Here is a tiny trained network, its code and every weight. The questions are about switching its units off for an input and a target symbol, where a switched-off unit gives its printed mean instead of its output.

import numpy as np


def w(rows, s, z=0):
    codes = np.array(rows[::2]) - 128.0
    scale = np.full(codes.shape[1], s)
    scale[-1] = z or s
    return codes * scale


def f(y):
    return y / 2 * (1 + np.tanh(0.7978845608 * (y + 0.044715 * y**3)))


def softmax(a):
    e = np.exp(a - a.max(-1, keepdims=True))
    return e / e.sum(-1, keepdims=True)


def log_softmax(a):
    a = a - a.max(-1, keepdims=True)
    return a - np.log(np.exp(a).sum(-1, keepdims=True))


def net(x, mask):
    ids = ['ΔΘαβγεζηλμξπστψ'.index(c) for c in x.split()]
    T = len(ids)
    res = E[ids] + P[:T]
    r = res
    for j in range(2):
        rows = slice(4 * j, 4 * j + 4)
        q, k, v = (r @ M[0][rows].T for M in (Q, K, V))
        z = softmax(np.where(np.tri(T) > 0, q @ k.T / 4**0.5, -1e9)) @ v
        o = O[0][rows]
        res = res + np.where(mask[j], z, o[:, -1]) @ o[:, :-1]
    y = f(res @ A[0][:, :-1].T + A[0][:, -1])
    res = res + np.where(mask[2:14], y, B[0][:, -1]) @ B[0][:, :-1]
    return log_softmax(res[-1] @ U[:, :-1].T + U[:, -1])


Q, K, V, O, A, B = {}, {}, {}, {}, {}, {}
E = w([
[165,95,119],'Δ',
[249,96,185],'Θ',
[162,167,60],'α',
[204,198,153],'β',
[147,117,126],'γ',
[159,136,127],'ε',
[173,133,147],'ζ',
[203,137,159],'η',
[172,130,136],'λ',
[102,165,64],'μ',
[171,125,76],'ξ',
[167,143,109],'π',
[196,149,95],'σ',
[47,193,68],'τ',
[55,138,210],'ψ',
],0.018)
P = w([
[84,19,38],'0',
[161,244,109],'1',
[165,238,105],'2',
[165,237,109],'3',
[156,238,104],'4',
[181,231,114],'5',
[150,239,104],'6',
[147,247,103],'7',
[167,232,111],'8',
[160,245,106],'9',
[149,255,114],'10',
[143,253,105],'11',
[188,216,123],'12',
[158,254,102],'13',
],0.0085)
Q[0] = w([
[64,61,122],'h1',
[143,66,101],'h1',
[171,190,158],'h1',
[188,196,128],'h1',
[110,153,122],'h2',
[100,123,158],'h2',
[124,3,152],'h2',
[68,31,127],'h2',
],0.018)
K[0] = w([
[176,194,65],'h1',
[158,124,52],'h1',
[61,109,183],'h1',
[35,3,157],'h1',
[161,127,178],'h2',
[94,189,160],'h2',
[186,238,165],'h2',
[149,213,209],'h2',
],0.012)
V[0] = w([
[62,160,46],'h1',
[169,140,59],'h1',
[132,161,95],'h1',
[187,224,138],'h1',
[116,250,159],'h2',
[95,115,68],'h2',
[117,78,52],'h2',
[199,75,137],'h2',
],0.012)
O[0] = w([
[85,175,58,131],'h1',
[160,80,94,101],'h1',
[147,149,115,124],'h1',
[246,171,138,130],'h1',
[137,214,124,2],'h2',
[82,103,38,187],'h2',
[86,81,91,244],'h2',
[215,64,162,195],'h2',
],0.012,0.007)
A[0] = w([
[164,68,77,32],'n1',
[103,150,51,168],'n2',
[176,179,213,239],'n3',
[55,69,150,94],'n4',
[137,193,124,179],'n5',
[162,84,174,255],'n6',
[149,111,95,30],'n7',
[82,104,54,130],'n8',
[141,130,108,143],'n9',
[255,102,61,95],'n10',
[179,39,92,107],'n11',
[198,70,141,104],'n12',
],0.0097,0.0043)
B[0] = w([
[193,110,132,185],'n1',
[193,112,166,193],'n2',
[36,86,64,215],'n3',
[113,158,106,166],'n4',
[118,66,146,168],'n5',
[2,164,89,206],'n6',
[182,150,111,138],'n7',
[232,123,162,208],'n8',
[106,126,196,140],'n9',
[136,172,168,254],'n10',
[138,123,163,228],'n11',
[107,187,118,219],'n12',
],0.0067,0.016)
U = w([
[98,111,109,124],'Δ',
[112,142,199,201],'Θ',
[166,171,142,20],'α',
[147,245,161,144],'β',
[101,126,108,125],'γ',
[120,143,124,114],'ε',
[114,145,130,102],'ζ',
[119,158,156,252],'η',
[117,144,130,105],'λ',
[114,141,83,79],'μ',
[147,135,141,100],'ξ',
[133,147,133,101],'π',
[161,167,166,68],'σ',
[97,166,54,110],'τ',
[65,150,104,201],'ψ',
],0.012,0.0041)

Each question gives the input, a string of symbols that net reads in full, and the target symbol t.
The units are the heads (4 rows each of Q, K, V and O) and the neurons (one row each of A and B). Each row of codes is followed by its name. A weight is (code - 128) times the scale printed after its matrix; where a second scale follows, it is the last column's (O, A, B and U).
mask holds one flag per unit, heads first, then neurons. A switched-off unit (its flag False) gives its mean, the last column of its rows in O or B, instead of its output. The means were averaged over made-up inputs and are rounded, as every weight is.
A unit's drop is (log p(t) with every unit on - log p(t) with that unit switched off) / (log p(t) with every unit on - log p(t) with every unit switched off).
The circuit of an input: a set's keep is (log p(t) with only the set's units on - log p(t) with every unit switched off) / (log p(t) with every unit on - log p(t) with every unit switched off). Starting from the 12 units with the biggest drops (on a tie, the unit counted first), units are removed one at a time, each time the one whose removal leaves the highest keep (on an exact tie, the one counted first), for as long as the keep stays at least 0.8.
units of the circuit, in order: the units of the circuit, biggest drop first
k most important neurons: the k neurons with the biggest drops, biggest first
heads that matter: for each layer, one digit per head in row order, 1 if its drop is at least 0.15 and else 0, layers parted by /
drop when u is switched off: that unit's drop, to one decimal
input β α η β β β β η η ζ, target β: units of the circuit, in order	h2
input Θ Δ Θ η Δ μ Θ ζ η Θ Θ ε, target Θ: 2 most important neurons	n11, n10
input ψ τ η β ζ ψ μ Δ λ ψ λ α ψ, target ψ: heads that matter	11
input τ η Θ β α Θ λ, target τ: heads that matter	11
input β Θ ψ Θ τ ψ π α μ ε α, target β: heads that matter	01
input β σ τ τ η, target β: heads that matter	10
input β η π τ, target β: heads that matter	11
input Θ η μ τ Θ β η τ Θ, target Θ: units of the circuit, in order	h1, h2
input β ξ π α β β Θ Θ ξ μ, target β: heads that matter	10
input Θ β Θ γ Θ ξ α, target Θ: heads that matter	11
input β β Θ ξ Θ ξ ζ η β Θ η σ, target β: heads that matter	10
input τ α ξ τ ε σ σ ξ, target τ: 2 most important neurons	n10, n11
input Θ ξ β ψ, target ψ: heads that matter	01
input α τ Θ ξ, target α: heads that matter	10
input τ μ η β β, target τ: heads that matter	11
input β β β σ Θ, target β: 2 most important neurons	n10, n12
input β β β Δ β ξ Θ β η β β η, target β: 2 most important neurons	n10, n12
input Θ μ β β Δ τ β Θ γ β ξ Θ β μ, target Θ: drop when n10 is switched off	0.1
input τ σ ε β λ β σ ξ η Θ, target τ: drop when h2 is switched off	0.5
input τ μ β η, target τ: drop when n8 is switched off	-0.2
input α σ τ σ, target α: most important neuron	n8
